Here is a tiny trained network, its code and every weight. The questions are about switching its units off for an input and a class, where a switched-off unit gives its printed mean instead of its output.

import numpy as np


def w(rows, s, z=0):
    codes = np.array(rows[::2]) - 128.0
    scale = np.full(codes.shape[1], s)
    scale[-1] = z or s
    return codes * scale


def f(y):
    return y / 2 * (1 + np.tanh(0.7978845608 * (y + 0.044715 * y**3)))


def log_softmax(a):
    a = a - a.max(-1, keepdims=True)
    return a - np.log(np.exp(a).sum(-1, keepdims=True))


def net(x, mask):
    res = np.array(x, float).reshape(1, 6) / 4 @ E
    y = f(res @ A[0][:, :-1].T + A[0][:, -1])
    res = res + np.where(mask, y, B[0][:, -1]) @ B[0][:, :-1]
    return log_softmax(res[-1] @ U[:, :-1].T + U[:, -1])


A, B = {}, {}
E = w([
[176,121,204,249,56,167],'x0',
[110,92,67,92,44,189],'x1',
[121,117,128,137,132,128],'x2',
[123,132,140,116,115,119],'x3',
[120,115,126,142,135,130],'x4',
[93,175,63,210,76,74],'x5',
],0.016)
A[0] = w([
[84,115,63,110,1,247,65],'neuron 0',
[74,150,127,154,103,111,74],'neuron 1',
[96,87,59,41,188,51,131],'neuron 2',
[96,137,106,94,25,219,49],'neuron 3',
[124,106,85,118,71,186,64],'neuron 4',
[150,71,74,116,88,181,50],'neuron 5',
[144,143,165,197,101,178,136],'neuron 6',
[182,204,205,167,206,45,33],'neuron 7',
[116,181,59,188,79,76,83],'neuron 8',
[190,83,178,183,78,154,149],'neuron 9',
[197,113,161,124,48,114,161],'neuron 10',
[146,101,219,69,186,250,60],'neuron 11',
[156,116,145,197,155,210,60],'neuron 12',
[160,162,197,173,215,36,3],'neuron 13',
[209,6,210,48,177,219,66],'neuron 14',
[74,213,22,235,90,54,74],'neuron 15',
[67,121,183,104,142,169,87],'neuron 16',
[57,108,42,68,194,70,160],'neuron 17',
[163,110,146,125,180,173,75],'neuron 18',
[233,130,209,228,107,154,98],'neuron 19',
[130,66,78,84,43,203,67],'neuron 20',
[146,121,193,184,54,167,163],'neuron 21',
[151,135,91,103,73,163,97],'neuron 22',
[105,163,55,165,76,52,80],'neuron 23',
],0.01,0.004)
B[0] = w([
[75,85,101,147,209,79,230],'neuron 0',
[137,86,139,112,85,139,151],'neuron 1',
[113,205,24,60,108,235,239],'neuron 2',
[53,88,113,124,182,79,198],'neuron 3',
[85,73,142,151,187,129,174],'neuron 4',
[36,98,143,168,172,81,172],'neuron 5',
[126,169,95,96,115,168,189],'neuron 6',
[29,74,124,193,253,76,208],'neuron 7',
[255,89,196,143,72,89,200],'neuron 8',
[143,192,47,83,119,218,203],'neuron 9',
[110,152,88,103,139,161,175],'neuron 10',
[190,101,227,127,31,67,226],'neuron 11',
[112,141,87,136,98,150,171],'neuron 12',
[32,57,121,203,251,78,202],'neuron 13',
[216,108,246,122,23,35,254],'neuron 14',
[207,87,242,141,35,76,244],'neuron 15',
[182,142,119,153,121,103,151],'neuron 16',
[161,235,12,95,125,219,242],'neuron 17',
[156,146,164,145,103,54,161],'neuron 18',
[132,182,72,95,157,199,229],'neuron 19',
[66,102,151,196,193,114,205],'neuron 20',
[124,236,66,51,131,242,209],'neuron 21',
[57,103,119,150,155,109,163],'neuron 22',
[207,132,189,150,70,82,200],'neuron 23',
],0.008,0.019)
U = w([
[151,224,78,65,86,201,254],'0',
[227,88,190,109,4,43,107],'1',
[53,54,126,140,218,63,10],'2',
],0.013,0.00096)

Each question gives the input, the list of numbers given to net, and the class t.
The units are the neurons (one row each of A and B). Each row of codes is followed by its name. A weight is (code - 128) times the scale printed after its matrix; where a second scale follows, it is the last column's (A, B and U).
mask holds one flag per neuron, in row order. A switched-off neuron (its flag False) gives its mean, the last column of its row in B, instead of its output. The means were averaged over made-up inputs and are rounded, as every weight is.
A unit's drop is (log p(t) with every unit on - log p(t) with that unit switched off) / (log p(t) with every unit on - log p(t) with every unit switched off).
The circuit of an input: a set's keep is (log p(t) with only the set's units on - log p(t) with every unit switched off) / (log p(t) with every unit on - log p(t) with every unit switched off). Starting from the 12 units with the biggest drops (on a tie, the unit counted first), units are removed one at a time, each time the one whose removal leaves the highest keep (on an exact tie, the one counted first), for as long as the keep stays at least 0.8.
circuit, biggest first: the units of the circuit, biggest drop first
most important unit: the unit with the biggest drop
top k neurons: the k neurons with the biggest drops, biggest first
drop of u: that unit's drop, to one decimal
input [1,8,-3,-2,-6,6], class 2: most important unit : neuron 0
input [-1,-2,3,6,0,1], class 2: top 2 neurons : neuron 14; neuron 21
input [-1,6,8,-1,1,6], class 1: top 3 neurons : neuron 15; neuron 8; neuron 23
input [8,7,3,2,-5,-3], class 0: top 2 neurons : neuron 21; neuron 9
input [7,-1,-3,6,-2,6], class 0: top 2 neurons : neuron 21; neuron 19
input [-6,-4,-5,-3,0,-7], class 1: top 2 neurons : neuron 14; neuron 11
input [-3,1,4,-7,-2,-4], class 1: top 2 neurons : neuron 14; neuron 21
input [6,1,-2,-7,-2,-6], class 0: top 4 neurons : neuron 21; neuron 19; neuron 9; neuron 15
input [-7,-6,-8,2,-2,-4], class 0: top 2 neurons : neuron 2; neuron 17
input [-1,6,-8,1,3,-7], class 1: top 2 neurons : neuron 14; neuron 11
input [8,7,-7,2,-6,6], class 0: top 2 neurons : neuron 21; neuron 9
input [-7,8,-8,3,2,5], class 2: top 3 neurons : neuron 0; neuron 20; neuron 3
input [-6,-5,-1,-5,-3,-7], class 1: top 3 neurons : neuron 14; neuron 11; neuron 21
input [3,-7,7,1,7,5], class 2: circuit, biggest first : neuron 7
input [8,6,6,7,1,4], class 0: drop of neuron 21 : 0.3
input [3,-5,3,4,-6,-3], class 2: drop of neuron 7 : 0.1
input [-7,3,2,8,-6,8], class 1: drop of neuron 15 : 2.7
